Below are the code and all the weights of a small trained network. Each question names an input and a class and asks about switching units off, where a switched-off unit gives its printed mean instead of its output.

import numpy as np


def w(rows, s, z=0):
    codes = np.array(rows[::2]) - 128.0
    scale = np.full(codes.shape[1], s)
    scale[-1] = z or s
    return codes * scale


def norm(h):
    return h / np.sqrt((h * h).mean(-1, keepdims=True) + 1e-5)


def f(y):
    return y / 2 * (1 + np.tanh(0.7978845608 * (y + 0.044715 * y**3)))


def log_softmax(a):
    a = a - a.max(-1, keepdims=True)
    return a - np.log(np.exp(a).sum(-1, keepdims=True))


def net(x, mask):
    res = np.array(x, float).reshape(1, 4) / 4 @ E
    u = 0
    for l in range(2):
        y = f(norm(res) @ A[l][:, :-1].T + A[l][:, -1])
        res = res + np.where(mask[u : u + 9], y, B[l][:, -1]) @ B[l][:, :-1]
        u += 9
    return log_softmax(norm(res)[-1] @ U[:, :-1].T + U[:, -1])


A, B = {}, {}
E = w([
[154,172,43,145],'x0',
[205,172,12,221],'x1',
[157,41,48,107],'x2',
[1,114,138,203],'x3',
],0.005)
A[0] = w([
[222,164,133,166,110],'0.n0',
[146,163,120,43,142],'0.n1',
[103,16,217,100,150],'0.n2',
[198,254,97,126,2],'0.n3',
[108,102,89,210,128],'0.n4',
[118,148,95,61,150],'0.n5',
[43,98,59,66,128],'0.n6',
[243,104,41,144,74],'0.n7',
[114,34,164,171,162],'0.n8',
],0.0082,0.0029)
B[0] = w([
[167,223,176,79,189],'0.n0',
[157,111,116,195,158],'0.n1',
[156,85,153,79,254],'0.n2',
[122,130,166,168,201],'0.n3',
[20,170,159,145,198],'0.n4',
[164,145,105,159,142],'0.n5',
[178,111,101,254,168],'0.n6',
[96,71,125,63,247],'0.n7',
[71,186,163,119,191],'0.n8',
],0.0089,0.0041)
A[1] = w([
[185,167,204,158,168],'1.n0',
[94,166,96,244,7],'1.n1',
[5,181,114,198,191],'1.n2',
[212,30,117,238,66],'1.n3',
[92,90,118,237,162],'1.n4',
[129,201,153,117,183],'1.n5',
[35,176,161,92,223],'1.n6',
[255,199,206,156,40],'1.n7',
[220,140,103,86,211],'1.n8',
],0.0075,0.0017)
B[1] = w([
[163,71,197,174,177],'1.n0',
[56,128,101,165,175],'1.n1',
[126,192,66,73,255],'1.n2',
[153,41,107,128,136],'1.n3',
[137,255,112,143,180],'1.n4',
[176,60,149,146,168],'1.n5',
[194,99,82,135,217],'1.n6',
[173,183,180,229,193],'1.n7',
[116,103,51,186,182],'1.n8',
],0.0075,0.0052)
U = w([
[29,88,226,75,174],'0',
[179,192,200,235,50],'1',
[104,99,54,80,95],'2',
[128,106,112,167,22],'3',
[5,251,76,138,253],'4',
],0.013,0.002)

Each question gives the input, the list of numbers given to net, and the class t.
The units are the neurons (one row each of A and B). Each row of codes is followed by its name. A weight is (code - 128) times the scale printed after its matrix; where a second scale follows, it is the last column's (A, B and U).
mask holds one flag per neuron, layer by layer. A switched-off neuron (its flag False) gives its mean, the last column of its row in B, instead of its output. The means were averaged over made-up inputs and are rounded, as every weight is.
A unit's drop is (log p(t) with every unit on - log p(t) with that unit switched off) / (log p(t) with every unit on - log p(t) with every unit switched off).
The circuit of an input: a set's keep is (log p(t) with only the set's units on - log p(t) with every unit switched off) / (log p(t) with every unit on - log p(t) with every unit switched off). Starting from the 12 units with the biggest drops (on a tie, the unit counted first), units are removed one at a time, each time the one whose removal leaves the highest keep (on an exact tie, the one counted first), for as long as the keep stays at least 0.8.
circuit, biggest first: the units of the circuit, biggest drop first
top k neurons: the k neurons with the biggest drops, biggest first
k most important neurons of layer l: the k neurons of layer l with the biggest drops, biggest first
drop of u: that unit's drop, to one decimal
input [6,-8,1,-8], class 3: 3 most important neurons of layer 1 : 1.n8, 1.n4, 1.n3
input [-5,-5,-4,-8], class 1: circuit, biggest first : 0.n7
input [1,-4,7,6], class 4: top 3 neurons : 0.n6, 0.n8, 1.n4
input [7,-5,4,-4], class 3: 3 most important neurons of layer 0 : 0.n1, 0.n6, 0.n5
input [3,8,8,3], class 4: 2 most important neurons of layer 0 : 0.n4, 0.n2
input [-1,-1,-2,2], class 0: 2 most important neurons of layer 0 : 0.n2, 0.n4
input [8,-7,3,3], class 3: 2 most important neurons of layer 0 : 0.n6, 0.n4
input [2,8,2,-3], class 2: top 3 neurons : 0.n7, 1.n4, 0.n6
input [4,0,7,3], class 4: 2 most important neurons of layer 0 : 0.n4, 0.n2
input [6,-8,5,7], class 4: top 2 neurons : 0.n6, 1.n4
input [5,-5,8,6], class 4: top 3 neurons : 1.n4, 0.n8, 0.n6
input [-3,1,6,2], class 4: top 2 neurons : 0.n8, 0.n6
input [4,-7,-8,-3], class 1: drop of 1.n7 : 0.2
input [0,-2,6,6], class 4: drop of 0.n6 : 0.1
input [6,-2,-1,-1], class 1: most important neuron of layer 0 : 0.n3
